Here is a tiny trained network, its code and every weight. The questions are about switching its units off for an input and a class, where a switched-off unit gives its printed mean instead of its output.

import numpy as np


def w(rows, s, z=0):
    codes = np.array(rows[::2]) - 128.0
    scale = np.full(codes.shape[1], s)
    scale[-1] = z or s
    return codes * scale


def f(y):
    return np.maximum(y, 0)


def log_softmax(a):
    a = a - a.max(-1, keepdims=True)
    return a - np.log(np.exp(a).sum(-1, keepdims=True))


def net(x, mask):
    res = np.array(x, float).reshape(1, 7) / 4 @ E
    y = f(res @ A[0][:, :-1].T + A[0][:, -1])
    res = res + np.where(mask, y, B[0][:, -1]) @ B[0][:, :-1]
    return log_softmax(res[-1] @ U[:, :-1].T + U[:, -1])


A, B = {}, {}
E = w([
[196,197,113,152,130,165,215,254],'x0',
[136,185,56,231,107,96,135,72],'x1',
[151,32,134,177,178,62,189,144],'x2',
[127,115,142,194,216,201,56,141],'x3',
[124,125,129,128,125,127,126,130],'x4',
[233,117,35,69,156,96,51,136],'x5',
[227,94,165,157,76,170,134,77],'x6',
],0.0087)
A[0] = w([
[66,49,163,97,100,76,41,33,38],'neuron 0',
[196,104,149,191,80,193,118,73,135],'neuron 1',
[128,119,137,166,195,204,93,143,37],'neuron 2',
[87,169,191,176,135,141,168,103,74],'neuron 3',
[74,131,157,167,119,124,152,115,94],'neuron 4',
[129,197,117,125,126,161,106,100,95],'neuron 5',
[77,132,155,186,81,180,177,129,92],'neuron 6',
[148,38,108,226,176,18,212,144,81],'neuron 7',
[139,146,109,69,43,66,175,125,52],'neuron 8',
[131,206,64,254,103,60,135,74,12],'neuron 9',
[133,74,205,20,149,156,143,181,14],'neuron 10',
[114,192,121,79,56,168,116,120,80],'neuron 11',
[45,127,110,105,211,85,143,181,150],'neuron 12',
[114,129,154,225,221,215,51,139,104],'neuron 13',
[54,209,103,126,188,87,85,152,143],'neuron 14',
[209,123,68,88,147,93,67,156,17],'neuron 15',
[202,91,230,80,93,178,125,121,117],'neuron 16',
[182,163,138,120,136,131,150,213,53],'neuron 17',
[169,154,99,223,83,131,136,76,104],'neuron 18',
[113,225,108,138,44,196,72,121,90],'neuron 19',
[79,116,182,179,90,134,161,115,89],'neuron 20',
[166,170,118,152,102,174,194,242,73],'neuron 21',
[114,126,149,104,41,68,181,114,118],'neuron 22',
[93,148,180,155,128,154,167,109,60],'neuron 23',
[71,125,211,137,108,161,175,158,96],'neuron 24',
],0.0094,0.011)
B[0] = w([
[99,191,99,197,128,195,194,56,231],'neuron 0',
[123,92,97,112,43,92,214,176,235],'neuron 1',
[138,210,165,130,176,41,158,129,168],'neuron 2',
[175,136,83,97,142,132,97,114,181],'neuron 3',
[168,128,94,119,140,133,105,143,172],'neuron 4',
[144,102,161,116,153,146,141,132,161],'neuron 5',
[164,131,79,101,145,118,100,110,198],'neuron 6',
[143,73,195,60,177,204,162,109,246],'neuron 7',
[150,203,172,154,176,38,137,131,176],'neuron 8',
[61,161,154,168,143,173,2,197,194],'neuron 9',
[38,156,148,149,154,166,11,178,194],'neuron 10',
[138,74,185,92,169,137,144,119,178],'neuron 11',
[130,92,108,140,50,116,152,158,235],'neuron 12',
[136,185,166,123,148,25,172,121,254],'neuron 13',
[128,64,109,117,64,119,194,166,223],'neuron 14',
[206,143,41,83,155,129,66,95,177],'neuron 15',
[73,90,99,139,75,101,120,191,223],'neuron 16',
[98,158,106,187,132,172,148,48,180],'neuron 17',
[74,99,125,147,94,124,64,187,207],'neuron 18',
[142,47,182,69,173,176,174,114,203],'neuron 19',
[180,134,86,97,138,116,105,121,189],'neuron 20',
[87,176,119,194,105,179,164,44,230],'neuron 21',
[144,189,158,139,146,55,144,154,202],'neuron 22',
[179,134,83,121,153,141,100,115,161],'neuron 23',
[165,121,55,90,147,127,66,112,210],'neuron 24',
],0.01,0.0089)
U = w([
[92,178,103,211,123,187,174,2,88],'0',
[213,136,22,72,161,114,62,98,100],'1',
[36,136,167,150,140,140,34,199,165],'2',
[149,193,210,130,164,7,167,126,88],'3',
[143,63,230,47,181,196,170,101,90],'4',
[130,119,126,127,106,111,141,127,255],'5',
[112,82,88,129,35,89,189,179,81],'6',
],0.0098,0.017)

Each question gives the input, the list of numbers given to net, and the class t.
The units are the neurons (one row each of A and B). Each row of codes is followed by its name. A weight is (code - 128) times the scale printed after its matrix; where a second scale follows, it is the last column's (A, B and U).
mask holds one flag per neuron, in row order. A switched-off neuron (its flag False) gives its mean, the last column of its row in B, instead of its output. The means were averaged over made-up inputs and are rounded, as every weight is.
A unit's drop is (log p(t) with every unit on - log p(t) with that unit switched off) / (log p(t) with every unit on - log p(t) with every unit switched off).
The circuit of an input: a set's keep is (log p(t) with only the set's units on - log p(t) with every unit switched off) / (log p(t) with every unit on - log p(t) with every unit switched off). Starting from the 12 units with the biggest drops (on a tie, the unit counted first), units are removed one at a time, each time the one whose removal leaves the highest keep (on an exact tie, the one counted first), for as long as the keep stays at least 0.8.
circuit, biggest first: the units of the circuit, biggest drop first
unit that matters most: the unit with the biggest drop
k most important neurons: the k neurons with the biggest drops, biggest first
drop when u is switched off: that unit's drop, to one decimal
input [4,4,7,7,-2,-1,-7], class 3: 2 most important neurons => [neuron 13; neuron 2]
input [2,1,5,-8,8,-6,-5], class 3: unit that matters most => neuron 22
input [4,7,7,-1,-6,-7,7], class 1: circuit, biggest first => [neuron 6; neuron 20; neuron 3]
input [3,-3,-7,2,5,6,2], class 4: 3 most important neurons => [neuron 19; neuron 11; neuron 24]
input [-5,5,1,-6,-2,3,1], class 3: 2 most important neurons => [neuron 8; neuron 22]
input [-6,-3,-1,-6,-5,3,8], class 6: 3 most important neurons => [neuron 16; neuron 1; neuron 21]
input [3,1,-8,-4,-5,0,-8], class 4: 2 most important neurons => [neuron 19; neuron 11]
input [-1,-8,-4,-7,-6,-4,8], class 2: 2 most important neurons => [neuron 10; neuron 16]
input [6,-5,1,8,-1,-3,6], class 3: 3 most important neurons => [neuron 13; neuron 2; neuron 0]
input [4,-3,-5,-7,-2,5,-7], class 3: 2 most important neurons => [neuron 8; neuron 1]
input [7,1,8,1,1,-7,2], class 4: 3 most important neurons => [neuron 7; neuron 0; neuron 15]
input [2,8,-2,5,6,-2,-7], class 2: 2 most important neurons => [neuron 9; neuron 1]
input [6,1,-6,-7,7,-8,6], class 1: 2 most important neurons => [neuron 24; neuron 6]
input [-7,0,-6,0,8,7,-7], class 5: unit that matters most => neuron 14
input [5,-7,8,-8,-6,8,-4], class 1: drop when neuron 22 is switched off => -0.1
input [5,8,-5,-1,0,5,3], class 2: drop when neuron 18 is switched off => 0.2
input [5,-2,-3,5,0,-6,3], class 1: drop when neuron 6 is switched off => 0.2
